-0.003	0.144	3.883	0.696	1.280	-6.089	0.452	-0.318	1.240	-1.931	2.026	-0.065	-0.458	0.053	3.427	2.758	0.980	-1.441	0.012	-0.200	-0.161	-0.148	-0.132	0.231	-2.516	-2.819	0.251	-3.437	-0.070	0.405	0.252	0.166	-0.340	-0.167	-0.132	0.951	-0.087	-0.122	-0.585	0.110	0.376	-0.242	1.493	-0.317	-0.703	-0.844	0.029	-0.482	-0.160	-0.206	-0.494	0.171	0.968	-0.255	0.094	-2.525	-0.198	-0.326	0.903	0.971	-0.005	0.580	-0.568	0.932	-0.476	2.476	-0.326	0.509	-1.097	0.475	-1.018	-0.121	2.537	3.133	-2.816	-2.761	-2.028	-0.144	0.186	-0.240	0.239	0.298	-1.730	-0.152	0.303	-1.748 -> [79]
0.047	-0.204	1.997	0.835	0.757	-1.448	0.377	0.159	1.076	-0.022	1.786	0.045	-0.187	-2.163	1.581	3.928	-0.542	0.719	0.084	-0.245	-0.229	0.451	0.753	-0.029	1.737	-0.153	0.186	2.099	-0.176	0.458	0.114	0.044	0.040	-0.332	-0.138	-7.246	0.101	-0.073	-0.270	0.342	0.290	-0.284	0.036	-0.525	0.159	-0.126	-0.044	-0.327	-0.253	2.128	-0.795	0.722	-1.132	-0.842	-0.017	-1.622	-0.100	0.170	1.134	-0.323	-0.404	-0.348	2.529	-0.275	-1.653	-1.062	-0.138	-0.465	-0.584	0.849	1.798	-0.023	4.277	1.084	-1.731	-1.223	-2.710	-0.264	-0.039	-0.408	0.251	0.625	-1.117	0.047	-0.342	0.328 -> [81]
-0.091	0.500	-1.105	-1.289	-0.608	3.865	-0.322	0.369	-3.446	1.961	-0.897	-0.187	0.204	1.503	-0.916	-5.782	0.219	-0.259	0.096	0.456	0.347	0.517	-0.062	-0.093	1.787	0.205	-0.036	-2.499	-0.010	-0.335	0.203	-0.259	-0.924	0.457	-0.111	-1.830	-0.263	0.109	0.214	-0.084	-0.263	0.155	-1.605	0.366	-0.188	0.014	-0.422	0.227	0.255	-1.099	-0.081	-0.283	0.810	-0.190	0.091	0.757	0.157	0.051	0.265	-0.194	-0.002	0.166	-1.766	-0.325	-2.893	1.457	-0.725	1.522	1.184	-0.479	-0.962	0.055	-1.571	-5.513	-3.329	0.627	-0.100	0.287	-0.026	-0.012	-0.028	3.242	-0.898	-0.055	1.040	-0.317 -> [72]
0.001	-0.028	-5.039	-0.976	-0.485	-5.893	0.556	-0.667	2.627	-0.945	0.204	0.466	-0.206	0.790	-1.868	-5.733	1.015	-1.490	-0.037	0.279	-0.108	-0.530	-0.044	0.277	0.796	-1.390	0.249	1.215	-0.100	0.472	-0.017	0.223	0.455	-0.796	-0.417	6.017	0.061	-0.111	-0.503	0.230	0.284	-0.406	-1.306	-0.579	0.090	-0.545	0.264	-0.646	-0.553	0.906	-1.109	-0.627	0.595	-1.100	0.203	-0.227	-0.277	-1.113	0.950	0.364	-0.240	-0.121	-0.631	0.092	0.819	1.671	-0.505	0.881	-1.879	0.297	-0.997	-0.051	-2.015	0.890	8.598	-3.806	1.297	-0.405	0.139	-0.317	0.119	1.208	-0.334	-0.197	0.416	2.130 -> [81]
0.098	-0.119	6.269	0.600	0.178	-3.129	0.548	-0.307	-1.605	-2.069	-0.048	-0.255	-0.204	-0.333	-0.268	4.210	1.041	-0.970	0.013	0.305	-0.431	0.089	0.239	0.199	-3.108	-2.356	0.316	-0.869	0.064	0.692	0.128	0.286	-0.115	-0.372	-0.256	-3.160	0.132	-0.148	-0.291	0.400	0.498	-0.227	-2.353	-0.433	-0.022	-0.978	-1.533	-0.840	-0.977	0.034	-1.064	-0.541	1.199	3.575	0.033	5.219	-0.509	0.095	1.038	1.461	-0.525	-0.131	0.079	-0.400	1.959	-0.147	0.515	-0.304	-1.588	0.766	1.079	-0.246	-3.882	-5.150	-5.051	1.023	0.462	-0.454	0.170	-0.461	0.333	-2.239	-0.221	0.123	-0.291	1.283 -> [72]
0.019	-0.078	1.058	2.597	2.488	4.957	0.970	-0.378	2.311	1.779	-0.332	0.366	0.036	-0.593	-0.798	8.441	0.224	-1.244	0.183	0.250	-1.056	0.103	0.493	0.582	2.376	-0.316	0.199	0.686	-0.504	0.614	0.387	0.250	0.505	-0.366	0.180	-4.642	-0.035	-0.304	-0.743	0.594	0.683	-0.060	0.818	-0.903	-0.105	-0.042	-0.483	-0.781	-0.420	2.223	-0.207	-0.021	0.635	0.629	-0.101	2.542	-0.347	0.718	0.004	-0.279	-0.523	-0.249	-0.354	0.421	-8.361	0.761	0.092	1.663	-3.781	1.083	0.188	0.068	-0.124	-0.171	-7.895	3.388	-1.877	-0.537	0.200	-0.583	0.598	-1.282	-0.603	0.345	-0.102	0.596 -> [72]
-0.173	0.001	-0.439	-0.333	1.389	-1.461	-0.160	0.073	-4.044	-0.209	-0.048	0.187	0.185	-0.494	-2.398	-1.265	1.116	-0.204	0.059	-0.129	-0.302	0.369	0.612	-0.116	2.766	0.543	-0.122	-0.234	-0.058	-0.102	0.098	0.048	-0.398	0.243	0.209	-4.100	-0.565	0.007	-0.258	0.033	0.049	0.135	3.370	-0.310	-0.257	0.044	-0.652	-0.012	0.576	-0.562	0.235	0.315	0.246	1.524	-0.081	0.398	0.014	-0.089	-0.525	0.975	-0.149	0.262	-0.750	0.531	3.034	-1.767	0.608	1.443	0.632	0.147	-0.182	0.050	0.812	2.408	-9.630	4.101	0.672	0.097	0.019	0.072	-0.146	1.508	1.487	-0.204	0.046	-0.754 -> [79]
-0.400	0.036	0.440	-1.437	-0.578	-3.080	-0.262	0.224	-0.429	0.296	-0.404	0.386	0.412	1.339	0.826	-2.883	1.118	0.796	0.020	-0.063	-0.506	0.073	-0.038	-0.043	0.692	-2.242	-0.282	-0.867	-0.418	-0.188	-0.130	-0.079	0.261	0.187	0.435	1.658	0.055	0.043	-0.423	0.006	-0.081	0.488	2.270	0.194	1.279	0.734	-1.056	0.514	0.414	0.053	0.703	0.031	-0.354	1.855	-0.117	-4.769	0.271	0.878	-1.299	-0.634	0.658	-0.242	1.600	-0.472	-4.871	-0.379	-1.209	0.457	-0.659	-0.164	-0.059	0.178	-3.725	-0.108	-4.878	-0.471	1.007	0.088	-0.005	0.143	0.256	-0.896	-2.517	0.340	0.605	-0.600 -> [81]
-0.160	-0.278	-3.140	-2.698	1.845	4.807	0.673	-0.229	-0.612	0.837	0.454	0.643	0.309	-0.437	-1.339	-7.339	2.266	-0.177	-0.017	0.242	-0.718	-0.120	-0.102	0.495	-4.890	-2.748	0.030	-2.901	-0.294	0.436	0.178	0.139	0.180	-0.917	0.409	-5.998	-0.010	-0.104	-0.791	0.238	0.166	0.014	0.062	-0.242	0.016	-0.153	-1.149	-0.325	0.104	1.006	0.196	-0.183	-0.100	-1.099	-0.048	1.284	-0.032	0.666	0.294	-0.377	-0.976	-0.032	-0.685	0.773	1.718	2.322	-0.681	-0.005	-2.218	0.687	-0.887	0.249	-1.434	-5.538	-6.682	0.726	-0.164	-0.339	0.035	-0.229	0.616	-0.675	0.522	0.535	1.771	1.810 -> [79]
0.549	0.453	2.198	-0.593	-0.289	-1.676	0.717	0.031	-5.016	-1.297	-0.299	-0.067	-0.551	0.353	0.581	2.207	-1.953	2.558	0.159	0.322	0.054	-0.022	-0.475	0.125	2.084	-0.076	0.312	-1.455	0.059	0.665	0.474	0.248	-1.525	-0.234	-0.460	-0.030	-0.108	-0.177	-0.246	0.448	0.299	-0.397	-3.083	-0.651	-0.494	-1.046	0.307	-0.900	-0.629	0.035	-1.605	0.286	1.455	0.728	0.088	-0.405	-0.450	-0.579	1.300	1.325	-0.738	-0.422	-0.493	0.626	-1.222	0.614	-0.312	0.126	-1.708	0.660	0.858	-0.187	0.571	9.959	-3.082	-0.983	0.033	-0.452	0.178	-0.656	0.143	-0.158	0.925	-0.426	-0.221	-0.112 -> [72]
-0.270	0.063	1.357	-0.175	1.706	-4.774	0.467	0.039	0.496	-0.676	2.567	0.873	-0.294	-0.301	0.488	-0.825	-1.453	0.100	0.056	0.205	-0.894	-0.242	-0.093	0.384	3.326	-1.923	-0.208	2.377	-0.446	0.304	0.227	0.248	0.578	-0.413	0.549	-1.719	-0.081	-0.128	-0.499	0.132	-0.057	-0.120	0.735	-0.588	0.314	0.488	-0.366	0.042	-0.142	0.478	0.461	0.480	0.452	1.767	-0.076	-0.788	-0.097	-0.189	-0.805	-0.362	0.390	-0.417	0.280	-0.709	-1.696	-1.502	-0.613	-0.645	-1.398	0.146	-0.780	0.071	-4.158	8.657	4.594	-1.082	-3.014	-0.162	-0.069	0.066	0.440	-1.181	-1.223	-0.680	0.872	-0.481 -> [72]
0.256	-0.492	5.629	0.643	5.405	1.990	1.091	-0.343	0.381	-0.195	1.201	0.462	-0.497	-0.934	1.412	-0.792	-0.503	-0.422	0.189	0.180	-0.856	-0.403	0.161	0.540	4.137	2.338	0.167	-1.350	-0.385	0.733	0.287	0.348	-0.265	-0.500	0.034	8.839	0.162	-0.231	-0.561	0.485	0.434	-0.304	1.956	-0.665	0.289	-0.130	-0.720	-0.801	-0.739	1.984	-0.910	-0.319	0.433	-2.565	-0.050	-0.300	-0.404	0.187	0.593	-0.181	-0.608	-1.076	1.659	0.533	0.858	1.358	-1.323	0.311	-2.706	1.321	-0.406	0.158	0.628	5.837	-5.841	2.441	-3.941	-0.551	0.202	-0.373	0.665	0.480	0.064	0.166	0.018	1.784 -> [79]
0.262	-0.562	-5.242	2.557	2.278	-1.766	0.836	-0.655	0.714	-0.630	-1.103	0.243	-0.124	0.126	1.303	4.081	-1.273	-1.269	0.131	-0.175	-0.860	-0.097	0.604	0.293	1.488	-0.137	0.332	-0.800	-0.136	0.648	0.247	0.439	-0.434	-0.677	-0.081	2.002	0.172	-0.192	-0.824	0.443	1.049	-0.283	2.077	-0.599	-1.028	-0.526	0.957	-1.038	-0.307	1.039	-0.407	0.795	-1.448	0.990	-0.068	-2.428	-0.438	-0.232	0.793	-0.026	-1.448	0.105	-0.524	0.997	-1.007	-0.413	1.104	1.367	-1.550	1.615	0.319	-0.129	2.714	-1.437	-8.069	3.929	-1.664	-0.611	0.094	-0.494	0.576	1.622	0.407	-0.057	-0.652	-1.975 -> [79]
0.061	0.100	-1.299	-0.072	0.352	-2.135	0.416	0.101	-2.896	0.992	1.147	0.130	-0.328	1.410	0.721	-0.729	-0.934	0.292	0.069	0.370	-0.179	0.014	0.316	-0.010	1.697	3.039	0.267	-0.504	-0.026	0.310	0.113	0.336	-1.269	0.191	-0.296	-0.711	0.428	-0.032	-0.103	0.280	0.294	-0.290	-1.149	-0.319	0.406	-0.184	-0.675	-0.631	-0.546	0.104	-0.886	-0.245	0.220	0.973	0.290	-0.902	-0.527	0.236	0.790	1.470	-0.491	-0.375	1.224	-0.580	1.338	-3.379	-0.327	0.206	-0.416	0.441	0.001	-0.132	-5.433	-4.282	-2.108	-2.594	3.233	-0.388	-0.084	-0.531	0.024	-0.730	-1.544	0.203	0.987	-0.999 -> [79]
-0.413	-0.465	-2.101	-0.843	-1.228	-1.453	0.391	-0.104	2.094	-1.261	-0.283	0.475	-0.315	-0.175	-0.077	-3.480	-2.002	-1.196	0.115	0.353	-0.337	0.389	0.395	0.281	2.981	-0.734	0.060	-0.065	-0.349	0.421	-0.089	-0.025	0.671	-0.708	-0.130	3.497	-0.009	-0.067	-0.329	0.320	0.436	-0.176	-1.739	-0.762	-0.173	-0.534	1.012	-0.300	-0.378	0.241	-0.686	0.080	-0.012	4.509	0.026	-0.440	-0.122	-0.362	0.766	0.295	-0.232	-0.473	0.232	0.468	-0.277	0.449	0.298	1.380	-1.893	0.468	0.313	-0.052	3.203	3.094	6.319	0.338	-2.017	-0.281	0.120	-0.336	0.326	3.111	0.186	-0.112	-1.567	0.392 -> [81]
